Below are the code and all the weights of a small trained network. Each question names an input and a class and asks about switching units off, where a switched-off unit gives its printed mean instead of its output.

import numpy as np


def w(rows, s, z=0):
    codes = np.array(rows[::2]) - 128.0
    scale = np.full(codes.shape[1], s)
    scale[-1] = z or s
    return codes * scale


def f(y):
    return np.maximum(y, 0)


def log_softmax(a):
    a = a - a.max(-1, keepdims=True)
    return a - np.log(np.exp(a).sum(-1, keepdims=True))


def net(x, mask):
    res = np.array(x, float).reshape(1, 7) / 4 @ E
    y = f(res @ A[0][:, :-1].T + A[0][:, -1])
    res = res + np.where(mask, y, B[0][:, -1]) @ B[0][:, :-1]
    return log_softmax(res[-1] @ U[:, :-1].T + U[:, -1])


A, B = {}, {}
E = w([
[240,222,49,244,74,175,36,244,251],'x0',
[2,147,117,192,100,227,114,32,93],'x1',
[30,62,69,103,169,21,6,215,164],'x2',
[57,64,133,180,128,129,154,150,72],'x3',
[144,139,32,35,83,209,15,72,183],'x4',
[99,120,140,48,106,99,115,73,131],'x5',
[112,229,121,39,117,107,116,113,231],'x6',
],0.0086)
A[0] = w([
[113,116,82,86,136,147,61,112,160,100],'N0',
[124,165,96,189,106,135,73,159,180,137],'N1',
[133,161,75,129,114,90,175,114,109,89],'N2',
[77,98,147,79,140,115,98,107,71,101],'N3',
[97,118,112,126,90,191,137,49,86,218],'N4',
[190,159,181,105,115,140,141,89,141,107],'N5',
[77,127,89,180,173,124,54,189,130,139],'N6',
[143,112,163,142,174,61,193,161,152,239],'N7',
[196,170,93,165,146,172,143,156,186,202],'N8',
[135,151,130,42,151,126,47,145,191,217],'N9',
[141,124,131,98,142,72,110,174,171,253],'N10',
[113,156,94,60,131,98,42,113,176,87],'N11',
[129,119,124,172,87,55,77,183,145,142],'N12',
[41,154,120,188,138,153,31,143,165,187],'N13',
[94,158,168,128,98,124,222,34,82,248],'N14',
[165,126,102,164,122,135,69,158,154,233],'N15',
[128,146,76,46,127,81,76,89,193,144],'N16',
[248,129,121,132,109,172,95,156,158,41],'N17',
[69,67,133,112,172,90,183,118,54,198],'N18',
],0.013,0.005)
B[0] = w([
[97,170,138,93,100,70,86,97,159,195],'N0',
[110,187,61,182,98,125,191,177,148,231],'N1',
[106,133,156,99,119,116,153,111,143,138],'N2',
[65,35,184,97,148,134,96,72,130,196],'N3',
[95,116,112,152,164,211,95,47,182,211],'N4',
[167,136,155,52,165,199,187,83,160,180],'N5',
[27,154,88,187,81,118,144,191,101,225],'N6',
[191,71,203,136,168,104,170,217,78,221],'N7',
[202,193,23,152,43,158,173,143,61,241],'N8',
[124,151,55,2,116,41,118,141,213,236],'N9',
[112,107,148,75,95,102,75,175,129,218],'N10',
[84,168,96,87,128,14,97,139,182,217],'N11',
[102,149,110,159,66,70,76,207,147,213],'N12',
[29,159,67,201,23,68,224,104,111,229],'N13',
[191,169,224,149,224,201,170,19,197,244],'N14',
[196,208,21,174,85,95,130,146,96,227],'N15',
[93,129,124,31,160,38,120,90,195,223],'N16',
[227,127,56,106,147,189,64,157,47,226],'N17',
[57,22,192,116,189,114,113,128,21,252],'N18',
],0.0095,0.02)
U = w([
[59,173,80,247,63,128,121,172,158,6],'0',
[54,94,134,130,168,179,91,23,92,177],'1',
[103,73,181,174,132,53,84,224,86,219],'2',
[110,72,197,116,185,94,189,131,36,76],'3',
[240,173,60,157,75,164,81,175,126,251],'4',
[199,209,189,142,151,200,198,71,201,23],'5',
[75,143,79,34,126,36,55,118,191,162],'6',
],0.012,0.0021)

Each question gives the input, the list of numbers given to net, and the class t.
The units are the neurons (one row each of A and B). Each row of codes is followed by its name. A weight is (code - 128) times the scale printed after its matrix; where a second scale follows, it is the last column's (A, B and U).
mask holds one flag per neuron, in row order. A switched-off neuron (its flag False) gives its mean, the last column of its row in B, instead of its output. The means were averaged over made-up inputs and are rounded, as every weight is.
A unit's drop is (log p(t) with every unit on - log p(t) with that unit switched off) / (log p(t) with every unit on - log p(t) with every unit switched off).
The circuit of an input: a set's keep is (log p(t) with only the set's units on - log p(t) with every unit switched off) / (log p(t) with every unit on - log p(t) with every unit switched off). Starting from the 12 units with the biggest drops (on a tie, the unit counted first), units are removed one at a time, each time the one whose removal leaves the highest keep (on an exact tie, the one counted first), for as long as the keep stays at least 0.8.
units of the circuit, in order: the units of the circuit, biggest drop first
top k neurons: the k neurons with the biggest drops, biggest first
drop of u: that unit's drop, to one decimal
input [-5,2,-3,-2,-7,-1,0], class 3: units of the circuit, in order	N18
input [-6,2,-6,1,-3,-5,-3], class 1: units of the circuit, in order	N18, N4, N14
input [-2,1,0,8,1,-7,-1], class 1: top 2 neurons	N7, N4
input [-4,-1,7,4,0,6,-4], class 3: top 2 neurons	N18, N3
input [1,-2,8,1,-4,-6,-5], class 2: top 2 neurons	N7, N8
input [-8,0,-5,0,0,-4,-5], class 1: top 3 neurons	N18, N4, N14
input [7,3,-6,6,4,8,6], class 4: top 2 neurons	N8, N17
input [2,6,-4,-8,-2,-5,5], class 5: top 2 neurons	N5, N12
input [7,3,2,-2,8,-4,0], class 0: top 2 neurons	N13, N1
input [2,5,5,-7,4,-5,-1], class 0: top 4 neurons	N13, N1, N6, N15
input [6,8,-7,-7,-5,0,3], class 5: top 2 neurons	N14, N5
input [-1,8,5,8,-7,-1,6], class 3: drop of N18	0.4
input [1,-4,-6,0,-3,-2,4], class 5: drop of N5	0.1
input [-5,-1,-8,2,0,-5,0], class 5: units of the circuit, in order	N14
input [8,-7,3,-7,-8,0,8], class 4: drop of N8	1.0
input [-8,5,1,-2,-5,5,-5], class 1: drop of N14	0.1
